Below is a small trained network, with its code and all its weights. Each question gives an input and a class and asks what happens when units are switched off, that is, made to give their printed mean instead of their output.

import numpy as np


def w(rows, s, z=0):
    codes = np.array(rows[::2]) - 128.0
    scale = np.full(codes.shape[1], s)
    scale[-1] = z or s
    return codes * scale


def f(y):
    return y / 2 * (1 + np.tanh(0.7978845608 * (y + 0.044715 * y**3)))


def log_softmax(a):
    a = a - a.max(-1, keepdims=True)
    return a - np.log(np.exp(a).sum(-1, keepdims=True))


def net(x, mask):
    res = np.array(x, float).reshape(1, 5) / 4 @ E
    y = f(res @ A[0][:, :-1].T + A[0][:, -1])
    res = res + np.where(mask, y, B[0][:, -1]) @ B[0][:, :-1]
    return log_softmax(res[-1] @ U[:, :-1].T + U[:, -1])


A, B = {}, {}
E = w([
[81,131,160,69,214,34,84,124,128,145],'x0',
[119,97,222,106,88,125,188,111,10,154],'x1',
[79,58,106,66,74,129,185,145,213,176],'x2',
[167,128,104,92,52,64,80,217,101,98],'x3',
[146,202,132,47,107,203,86,136,116,236],'x4',
],0.011)
A[0] = w([
[96,105,141,81,211,68,97,134,115,153,148],'n1',
[79,41,75,87,87,142,160,125,149,147,14],'n2',
[137,94,194,111,116,129,143,112,62,139,141],'n3',
[152,143,71,182,114,131,85,151,183,142,123],'n4',
[110,157,109,141,162,161,148,66,177,120,4],'n5',
[183,132,86,192,56,196,176,121,126,134,132],'n6',
[83,136,163,171,207,178,175,7,137,185,63],'n7',
[138,189,129,40,113,191,68,109,135,217,71],'n8',
[176,224,140,194,182,127,78,117,53,85,53],'n9',
[153,111,112,193,102,193,152,146,126,106,146],'n10',
[101,50,127,157,149,62,164,101,137,43,86],'n11',
[140,178,49,108,179,109,131,150,175,126,161],'n12',
[203,146,92,88,29,21,66,188,106,106,22],'n13',
[175,147,103,143,134,117,114,133,201,115,95],'n14',
[138,125,156,117,79,124,196,138,77,126,133],'n15',
[115,120,61,134,161,140,124,143,185,93,56],'n16',
[119,56,103,174,137,91,159,118,137,57,74],'n17',
[62,73,106,70,91,109,184,143,202,178,64],'n18',
[80,144,153,133,163,37,101,130,127,182,125],'n19',
[176,112,97,182,82,173,150,137,133,139,92],'n20',
[85,142,144,84,177,58,92,87,161,134,75],'n21',
[136,81,186,128,89,87,206,114,78,166,151],'n22',
],0.011,0.0025)
B[0] = w([
[104,138,245,155,99,105,135,176,143,221,209],'n1',
[175,146,120,207,78,175,65,96,143,104,195],'n2',
[57,181,120,113,199,150,102,60,98,49,209],'n3',
[53,186,165,74,154,140,123,107,89,77,191],'n4',
[100,109,80,91,132,63,122,36,151,134,172],'n5',
[81,107,231,175,132,63,187,183,152,223,222],'n6',
[125,47,58,90,109,35,117,69,202,98,236],'n7',
[223,69,49,51,162,183,214,216,28,151,249],'n8',
[223,171,103,178,2,160,43,137,151,93,254],'n9',
[129,144,173,175,140,86,165,165,159,186,194],'n10',
[207,65,90,88,160,181,171,187,48,155,228],'n11',
[72,190,158,117,184,195,149,101,88,89,193],'n12',
[78,53,37,67,114,37,140,56,244,135,241],'n13',
[64,203,134,110,178,134,71,130,88,98,177],'n14',
[68,195,143,85,148,137,117,87,118,106,199],'n15',
[106,195,141,85,147,151,136,106,91,72,182],'n16',
[185,77,58,88,162,211,180,193,86,165,210],'n17',
[215,182,131,216,33,137,30,91,116,89,225],'n18',
[130,161,219,198,112,98,199,148,139,198,195],'n19',
[72,110,201,159,100,110,180,172,136,162,187],'n20',
[107,145,188,151,121,100,173,155,160,168,195],'n21',
[91,211,120,107,204,160,90,97,105,83,229],'n22',
],0.0084,0.015)
U = w([
[197,64,59,65,181,203,195,200,38,180,200],'0',
[57,128,251,180,124,95,177,172,147,229,215],'1',
[12,204,144,91,216,177,94,73,73,74,178],'2',
[217,146,107,230,29,165,7,100,125,112,6],'3',
[61,25,30,69,126,39,134,39,215,143,45],'4',
],0.011,0.0016)

Each question gives the input, the list of numbers given to net, and the class t.
The units are the neurons (one row each of A and B). Each row of codes is followed by its name. A weight is (code - 128) times the scale printed after its matrix; where a second scale follows, it is the last column's (A, B and U).
mask holds one flag per neuron, in row order. A switched-off neuron (its flag False) gives its mean, the last column of its row in B, instead of its output. The means were averaged over made-up inputs and are rounded, as every weight is.
A unit's drop is (log p(t) with every unit on - log p(t) with that unit switched off) / (log p(t) with every unit on - log p(t) with every unit switched off).
The circuit of an input: a set's keep is (log p(t) with only the set's units on - log p(t) with every unit switched off) / (log p(t) with every unit on - log p(t) with every unit switched off). Starting from the 12 units with the biggest drops (on a tie, the unit counted first), units are removed one at a time, each time the one whose removal leaves the highest keep (on an exact tie, the one counted first), for as long as the keep stays at least 0.8.
circuit, biggest first: the units of the circuit, biggest drop first
most important unit: the unit with the biggest drop
top k neurons: the k neurons with the biggest drops, biggest first
drop of u: that unit's drop, to one decimal
input [-8,0,-3,1,6], class 1: most important unit => n6
input [-1,4,-6,0,-5], class 3: top 2 neurons => [n9 n8]
input [0,-6,2,-8,7], class 4: top 4 neurons => [n7 n5 n11 n17]
input [-1,-7,-8,1,-8], class 0: top 2 neurons => [n17 n11]
input [6,-8,1,-8,-7], class 2: top 3 neurons => [n12 n16 n8]
input [0,-2,-3,-5,5], class 0: top 2 neurons => [n8 n13]
input [4,0,-7,-6,-6], class 3: top 3 neurons => [n9 n8 n13]
input [4,-8,2,8,4], class 2: top 3 neurons => [n12 n4 n14]
input [-3,2,8,8,6], class 3: top 3 neurons => [n18 n2 n7]
input [4,7,6,4,0], class 2: top 2 neurons => [n22 n9]
input [6,6,7,7,6], class 3: top 2 neurons => [n18 n2]
input [8,4,-2,-6,7], class 1: top 3 neurons => [n1 n19 n21]
input [-3,2,0,4,-3], class 4: top 2 neurons => [n8 n13]
input [1,1,-3,6,5], class 4: circuit, biggest first => [n13]
input [-4,5,-6,-2,0], class 3: drop of n4 => 0.5
input [5,-3,-6,6,6], class 0: drop of n7 => 1.4
input [-5,6,-2,-8,-2], class 4: drop of n7 => 1.8
